Here are made-up objects, facts about them, and rows of numbers that follow some of those facts. Name the object behind each unnamed row.

Some facts about the objects:
lufek: is of sort; supa: comes just before; fleskas: is directly part of
[stagi, giko, sibrem, flibu, muvek, rume, skodes, datisti, pade, gedrum, fefe, zuplal, grizam, fusken, flapir] lufek d
[staklem, madres, rori, drati, gazu, nafom, pezum, kiplur, dakla, stadul, fikar] lufek e
[skeli, zeklibon, rutrel, stester, grotok, groplar, ludrusol, stuver, dukil, drovur, ralun, laki, stukis, bazofen, lilun, ruklutrok, brevotri] lufek a
[pudru, fimi, nubam, zegru, trezuk, tubrakis, klepa, klofuman, biflem, bukli, susel, poplam, likibra, bebrol, dromidrus, keklim, drito, gugrem] lufek b
[riplor, dubradrul, flugo, lirofik, voni, goger, vodrik, fusil, gagotre] lufek k
[duval, dabro, nakle, dagan, klinur, brodrugra, fofufo, peplol, zitim, truzili] lufek i
[lasiplo, skegren, nikli, plugro, drakadram, skugru, stilek, kulira, stota, bregom, getum, truku, zotrom, klemil] lufek g
[zadramak, fleflidril, dregrur, dazus, vufla, klosatren, kliplinun] lufek h
[bruzok, flile, grapun, gronusil, skiko, kogrubren, grigin] lufek j
[fasil, gestus, safis, vugron, skubu, pabral, fliklak] lufek l
[drezor, plusko, teza, pafa, dreflis, nutisok, padruflos, plesor, savam, rigro, vufuplam, plotrar] lufek c
[gegral, plofe, fipak, droflu, lesom, pibrarok, skegruk, lapas, seplole, nazos] lufek f
supa:
stagi > teza > daflen > pezum > poplam > goger > skeli
dusa > pasu > romu > skegruk > fliklak > lezor > lasiplo
fimi > zetra > flapir > lilun > brimo
nubam > drati > lesom > stota > zuplal > truzili > stukis > sotri
bruzok > tolos
pabra > plesor > fuzul > dazus > trifo
tubrakis > droflu
stester > klemil
rori > savam > grotok > dagan > veder > giko > riplor
gegral > gazu > brokes > vudan
listevam > lipar > klepa > rigro > zotrom > flepar
flibu > plusko > plofe > flaris > lokeflom > tife > ralun
grolan > zegru
klofuman > gridin
ludrar > stadul > seplole > lirofik
dukil > trezuk > nuklo
muvek > laki
pafa > duval > zeklibon > gruri
rume > fipak > klosatren > rutrel > susel
tavok > nikli > biflem > staklem > flile > klinur > vodrik
nubral > staplal > kunu > donen > voni > drorebre > stidror
vugron > bregom > sunu > stuver
grapun > getum > drovur
gronusil > dripa > groplar > nakle > dromidrus > grizam
vufla > gedrum > mizak > birun > dabro > drakadram > vufuplam
flafa > vumos > plotrar > peplol > dubradrul > kiplur > kanifi
skubu > fusil > gugrem > kogrubren > brodrugra > kliplinun > brevotri
likibra > pade > nutisok > zadramak > pabral > skegren > traflar
britrura > fofufo > dreflis > dregrur > nazos > kufir > bebrol
pibrarok > fikar > fasil > flizo > skiko > fusken > keklim > drezor
kulira > sibrem > ludrusol
reskezal > datisti > gosis > stilek > grigin
ravar > vuzer > momos > flugo
lapas > fleflidril > kaskir > bukli > gestus > plugro > rutur
dakla > gratun > tebribrak > tuklo > skodes > griskila
vitos > veklar > skugru > draflotam > grepla > safis > drito
boda > pluti > vele > tutram > pudru > skatre > madres > grastim
zitim > gagotre > bazofen
pitaskel > tivol > lokla > ruklutrok
{fuzul, pabra, trifo, dazus, plesor} fleskas reskezal
{sunu, stuver, vugron, bregom} fleskas skige
{brokes, gegral, gazu, vudan} fleskas ravar
{stagi, skeli, daflen, teza, goger, poplam, pezum} fleskas grepla
{staklem, nikli, biflem, klinur, tavok, flile, vodrik} fleskas tebribrak
{zeklibon, duval, pafa, gruri} fleskas kunu
{pudru, grastim, madres, vele, skatre, pluti, boda, tutram} fleskas momos
{riplor, rori, grotok, giko, dagan, veder, savam} fleskas flepar
{lasiplo, dusa, pasu, lezor, fliklak, skegruk, romu} fleskas tovan
{tivol, lokla, pitaskel, ruklutrok} fleskas kopa
{zadramak, skegren, nutisok, likibra, pade, traflar, pabral} fleskas drorebre
{rutrel, rume, susel, fipak, klosatren} fleskas gratun
{fleflidril, gestus, plugro, rutur, bukli, lapas, kaskir} fleskas pitu
{fimi, zetra, brimo, lilun, flapir} fleskas romu
{nubam, drati, lesom, stota, zuplal, stukis, truzili, sotri} fleskas gosis
{bruzok, tolos} fleskas tivol
{gridin, klofuman} fleskas bestapul
{dabro, birun, mizak, drakadram, vufla, gedrum, vufuplam} fleskas flaris
{flizo, fasil, drezor, pibrarok, skiko, keklim, fikar, fusken} fleskas flafa
{nakle, groplar, gronusil, dripa, dromidrus, grizam} fleskas tife
{zegru, grolan} fleskas stidror
{trezuk, dukil, nuklo} fleskas nubral
{tubrakis, droflu} fleskas stupun
{stester, klemil} fleskas staplal
{vumos, dubradrul, flafa, kiplur, peplol, kanifi, plotrar} fleskas mipor
{gosis, datisti, stilek, reskezal, grigin} fleskas druduk
{sibrem, ludrusol, kulira} fleskas draflotam
{flaris, plusko, flibu, plofe, lokeflom, tife, ralun} fleskas kudri
{klepa, listevam, lipar, flepar, rigro, zotrom} fleskas stoplavur
{dregrur, kufir, dreflis, britrura, fofufo, bebrol, nazos} fleskas trabri
{flugo, momos, vuzer, ravar} fleskas domugas
{safis, skugru, draflotam, veklar, grepla, vitos, drito} fleskas novo
{kunu, staplal, donen, drorebre, voni, stidror, nubral} fleskas pimu
{ludrar, lirofik, seplole, stadul} fleskas pitaskel
{tebribrak, gratun, skodes, tuklo, dakla, griskila} fleskas zagir
{muvek, laki} fleskas kanifi
{brodrugra, skubu, fusil, kliplinun, kogrubren, gugrem, brevotri} fleskas donen
{nafom} fleskas rutur
{drovur, grapun, getum} fleskas griskila
{padruflos} fleskas pasu
{gagotre, bazofen, zitim} fleskas lokeflom
{fefe} fleskas britrura
{truku} fleskas vitos

Known rows:
  5   3  -5   3  -7  -3  -5 -18  -1   3 -17 -13   7   8   8  -1   0   8  -4   3  -4  -6  -1 -10  21  -2   7  15 : pluti
  4 -13   2   7 -16  -2  -3 -11  -6   7   2   9   1   4   0   0  14   4  -3  14  -3   0  -8  -2 -10  -2   5   4 : momos
  2 -14   4   6 -16  -1  -8   2  -9   5   3  15   0   0  -5  -2  17   4   1  15  -2  -3  -7   1 -12  -2   0  -3 : domugas
  1 -10   4   1  -2  -2 -39  14   8  14  -6  13  -9   4  -3 -10  25   1  -1  19  19   3 -18 -11 -14 -14  -7  -5 : zadramak
 14   4   3   8 -11 -20 -41  -1   8   1  12   5 -49 -10  17 -22 -19  -6  10  10  11 -26 -24  10 -11   2 -12 -13 : pabral
 28  12  -3  24 -16 -17   4 -19  12   0  12 -10 -30  -7  18 -19 -16   5   1  18  10 -18   2   1  25   3 -20  35 : grotok
 16  12  -8  15 -11 -14 -10 -13   9   3   1   1 -20  -9  14 -21 -14   3   6  13   4 -24 -11  12  13   4  -6  13 : nafom
  7  26   1  12 -26   4  -8  30 -28  -9   8   9 -15  -1   9  11  11  -1  -2   3  48 -30 -21  -4  -5   0 -11  -9 : dabro
 22   6   8   9  10 -19 -28 -30   0  -8 -11 -16 -11  10  15  -5 -16   8   0   8  -4 -11   7 -14  16  -6   5 -17 : pade
 17 -12  -1   0 -10  -9  -8  13 -10  -3   2  20  19  -3  -9  -5  -1   3   4   8  12   0  -5  -6 -16   0  -7  -9 : druduk
 36  12   3  19 -16  -6   5  15   8   3  12  23 -20  -8   6 -20 -14   4  -6  22  37 -12  15 -12   5   0 -27  29 : stilek
  6 -12   4   6 -14  -4 -11   3 -10   2   5  13   1   1  -4  -1  13   4   2  16   5  -4 -11  -1 -17  -3  -2  -7 : pitu
 19  15  -4   5   1   0   8 -21 -23   4  -8 -26   8  17   9  10  -7  17  -3  -4  19 -10   1 -17  22  -2  -5   5 : fofufo
 14 -11   0   7  -1 -11  -2 -29 -10  -8  -6 -19  28  11   2   9  11  10  -2   9 -16   6   2 -12  13  -4   7  -5 : britrura
 -1  17  -8   5 -11  -4 -12  -4 -18 -15 -21 -20  32  10   6  15  15   2  -1  -6   4 -13 -18 -11  20  -4  11 -12 : plusko
 18  21   4  17  -9 -18  -6 -27  -7 -37 -19 -23  15   4  20  10  -8   5  -3   0 -11 -22  17 -17  38   1  20 -10 : flibu
 12  10   4   1  -2   3 -25  11 -21  17  12   1 -32   8   6  -1  -1   6   0   9  46 -15 -27  -3 -15  -8 -23  -9 : brodrugra
  3  14   9   5 -28  10 -22  24   5   4   2  47 -46 -11   4 -17 -13  -3   2  11  25 -29   3   5 -31   4   7  -6 : giko
  3 -18   4   4 -19  -2  -9  -1  -6  11   9  23 -10  -2  -4  -3  16   2  -1  16   2  -1  -8   5 -22  -2   3  -1 : draflotam
 22   3   7  -1  -2  11 -11  -6  -1   1   2  -9   5  12  -8  -1  13   5   6  10   6   1  -7   1 -33  -5   9 -16 : tebribrak
 -2  -3   7  -1 -19   3 -49  40   3  20  12  40 -53  -9   1 -18  11 -10   7  16  39 -18 -37  11 -46  -6 -16 -14 : traflar

Name these rows:
No name comes twice in this set of rows, the named rows included.
 20  10  -2   1  10  -9 -12 -26 -22   6  -2 -38   0  22  12   7  -4  14  -4  -2  24  -6 -11 -19  20  -9 -14  -5 : duval
 -5  10  -9  -7 -13  11 -18  10 -11  13 -13  12   4   7   0  -2  10   3  -1  -2  22 -11 -16  -2 -10  -3   6  -8 : rigro
 -7   3 -11  -4  -5   3  -6 -20 -11  12 -23 -10  20  15   4   4   6   9  -2  -4  -3  -4  -6 -11  16  -4  13   8 : teza
  7   2  -7  -7  17 -13 -24 -30 -14   5 -21 -40  27  24   6   7   8  10   0  -6  -3   6 -16 -19  24  -9   2 -15 : pafa
 15  22  11   4 -13  17 -21  11   7  -2  -1  21 -37  -3   5 -12 -12   0   5   9  24 -27   7   2 -33   0  15 -12 : skodes
 20  17  -6  -3 -20  10  -5  41 -20  13   8  35 -11  -3  -5  -7 -19   2   1  -3  63 -20  -7  -3 -27   3 -23  -2 : truzili
  0   0   1   0 -14   7 -18  24   9  10 -12  25   2   1  -5  -9  22   0  -4  14  19  -2  -7  -8 -14  -8   3   7 : dregrur
  0 -11   6   0 -27   7 -19  31  -5  13  15  49 -25 -10  -9 -10  17  -5   4  18  24 -10 -20  10 -49  -1  -3  -7 : flepar
 22  15 -13  17   0 -26   1 -45   9  -5 -12 -32   4   0  19 -12 -21  10   3   8 -15 -16   4  -1  46   2   1  16 : rori
  7  -2   1   2  -4  -7 -33   7  -1   9  -1  -1 -17   3   6  -8   5  -2   3   8  18  -7 -20  -5 -10  -8  -9  -7 : gruri
 11  -1  11  -4 -17  22 -20  32  -1  11  18  36 -26  -3 -14  -9  15  -5  10  18  28  -9 -21  17 -66  -5   3 -17 : griskila
  2  -4   7  13 -35  -7 -20  31 -16 -16  12  30  -7  -9  -1   5  28 -10   1  18  20 -17 -24  10 -30  -1  -3 -18 : lokeflom
  2  -2  -4  -7  11  -6 -37  -8 -13  12 -13 -14   4  14   2   2   8   2   1  -2  15  -2 -28 -10  -2 -12  -3 -20 : nutisok
 16  -1   9   2  -4  13 -10   3  -5   3   4   2   0   6  -8  -1  11   3   5  12   5  -2 -10   1 -32  -4   6 -18 : zagir

The same objects again, as new rows of numbers:
Some objects and their rows:
 31  31  12  48 -37 -14 -33 -26   1  24 -18  13 -38  38 -17 -22   1 -30 -31  26  54  40   8 -14  15 -17  58 : gazu
  8   8  24  12   3   6  16  21  -6  -5  -5   0  -7  15  -3   1 -11 -13 -17  15  32  17   6 -40  29 -13  17 : fuzul
 -4 -17  14  37  35  24   9  12  -6  13  11 -52 -39  10  35   4 -26 -10  -4  21  42  26  22 -25  34  -9 -20 : dreflis
 22  23  15  -6  18 -10  46  28 -24  28  -5  38 -28  -3 -39  22  15  20 -73  15   4 -27   2 -39   5  -7  39 : keklim
 17  -6  14   1  38  20  48  35 -19  43  -3  -7  -4  -5 -13  48  11  26 -21 -12  15 -31  -8 -45  10  -6 -13 : safis
 57  31   2  83 -57  -5 -69  20 -27 -13   3 -22 -19  34  24 -22  -8 -52 -62  14  52 104   5 -26  34  -1  43 : pibrarok
 32   5  -9  50 -30  15 -24  -9   3 -17  56 -23 -19  43  31 -25 -24 -97 -12  49  24  79  25 -16 -12  16  49 : rume
 25  -6  21  32 -10  -4  -3  -9   8 -23  33  -2  -8  33  -2 -17  -3 -85 -19  36  32  49  14 -26 -13  13  44 : datisti
 11  -1   7  -4  17  21  35   5   0   7   9  31 -14  11 -44  24  32 -41 -71  19   8  11   3 -18 -31  18  47 : fusken
 23 -37  13  31  -1  13 -23  25 -22  -9 -10  -1 -21  29  19  -2 -37   1 -10  45  12  34   0 -34  23 -13  35 : tivol
 41  24  16  31 -12 -22  16  12 -19   8  23   6 -35  20  10  -8 -20 -13 -33  32  19  15  12 -37  13  -8  31 : klepa
 17 -29   3   2  19  24  -6  47 -12  22 -11  19 -13  21   2  16 -21   9 -14  38  -1   0   0 -29  24 -29  52 : tuklo
-14  18  17 -31  -8  25  28  39 -11  -4 -61  49  13   8 -52  12  12  15  -2  -7  35 -19  -1 -45  44 -24  22 : stukis
  7   8  -1  36 -41  15  -7  27 -37 -53  17 -41 -28  30  52 -36 -60 -31  20  35  21  69  19 -45  32  16 -14 : bruzok
 -4  34  30 -26 -20   1  53 -14  19  18 -19  57 -17   8 -34   8  13  17 -56  51  13 -17  -3 -40 -12 -14  67 : drakadram
 10  -4   9 -24  43  23  65  37  -5  33   1  29   5 -13 -43  52  29   6 -30  -8  -1 -37  -5 -36  -9   3   3 : flugo
-19  26   6 -45 -18  43  40  35  -2  20 -67  56   6 -13 -51  34  27  44 -15   1  22 -31 -16 -42  24 -27  19 : bazofen
 -4  11  21 -24  29  24  55  33  -3  38 -28  31   3   0 -40  36  23  32 -41   2  15 -44  -3 -42   7 -15  21 : vudan
  7 -39  21  23   4  24 -13  22 -36   5   1   6  -8  22  -9   8 -23   7 -15  38   4  17 -26 -36  18 -40  34 : stoplavur
  6 -43  20  10   9  16 -26   8 -26   8  -4  18  -5  16  12 -23 -18   8 -28  28 -21  14 -30 -28  17 -40  12 : pimu
  6 -41  22  20   2  23 -11  24 -36   5  -3   6 -10  20  -8   5 -27   6 -17  42  -2  17 -23 -36  21 -44  34 : pitu

Name these rows:
No name comes twice in this set of rows, the named rows included.
 -1 -39  14  28   7  27 -15  32 -52  -5  -4   6 -30  13 -21   7 -24   8 -50  43  -1  32 -19 -24  18 -29  31 : mipor
 -3 -14  10  55  23  22  -4   3  -9   4  20 -64 -48  18  43 -10 -38 -24   2  28  46  44  22 -23  34  -2 -22 : savam
 17  11  13  37 -15  13   2   8 -18   4   1 -22 -14  36  20  -4 -21  -4  -4  18  34  25   4 -45  11   5  14 : daflen
 -4  28  -2  15 -49  29 -13  19 -23 -20 -37   5 -10  31   3 -20 -18  -5  12  15  38  40   8 -35  40  -6  16 : grotok
 14 -37  20   9  22  18   2  32 -21  12 -24  23  -8  21 -11  24 -12  24 -22  29   3  -4 -12 -35  14 -16  42 : momos
 48  18   9  57 -34 -29 -23  -7 -18 -17  39 -17 -44  37  56 -54 -44 -38 -23  36  18  60  15 -31  19  -2  12 : likibra
-18  24   1 -19 -25  33  19  35 -15   4 -56  36   1  11 -35   9   6  19  -8   4  29  -7  -3 -40  31 -13  22 : lilun
 -7  28  31  16 -38  -2  17 -25 -19   9  12  17 -17  48 -24 -27 -12  -5 -39  50  17   6  -8 -46 -12 -27  62 : truku
 22 -25  -8  35  -7  20 -32  40 -15   1  10  -9 -25  40  40 -15 -46 -23   8  56   8  44  15 -21  36 -25  51 : gratun
 28  31  15  37 -30  -9 -16 -28  -1  43 -26  23 -28  44 -30  -6  11  -7 -24  11  50   8   3 -19   2 -13  60 : pezum

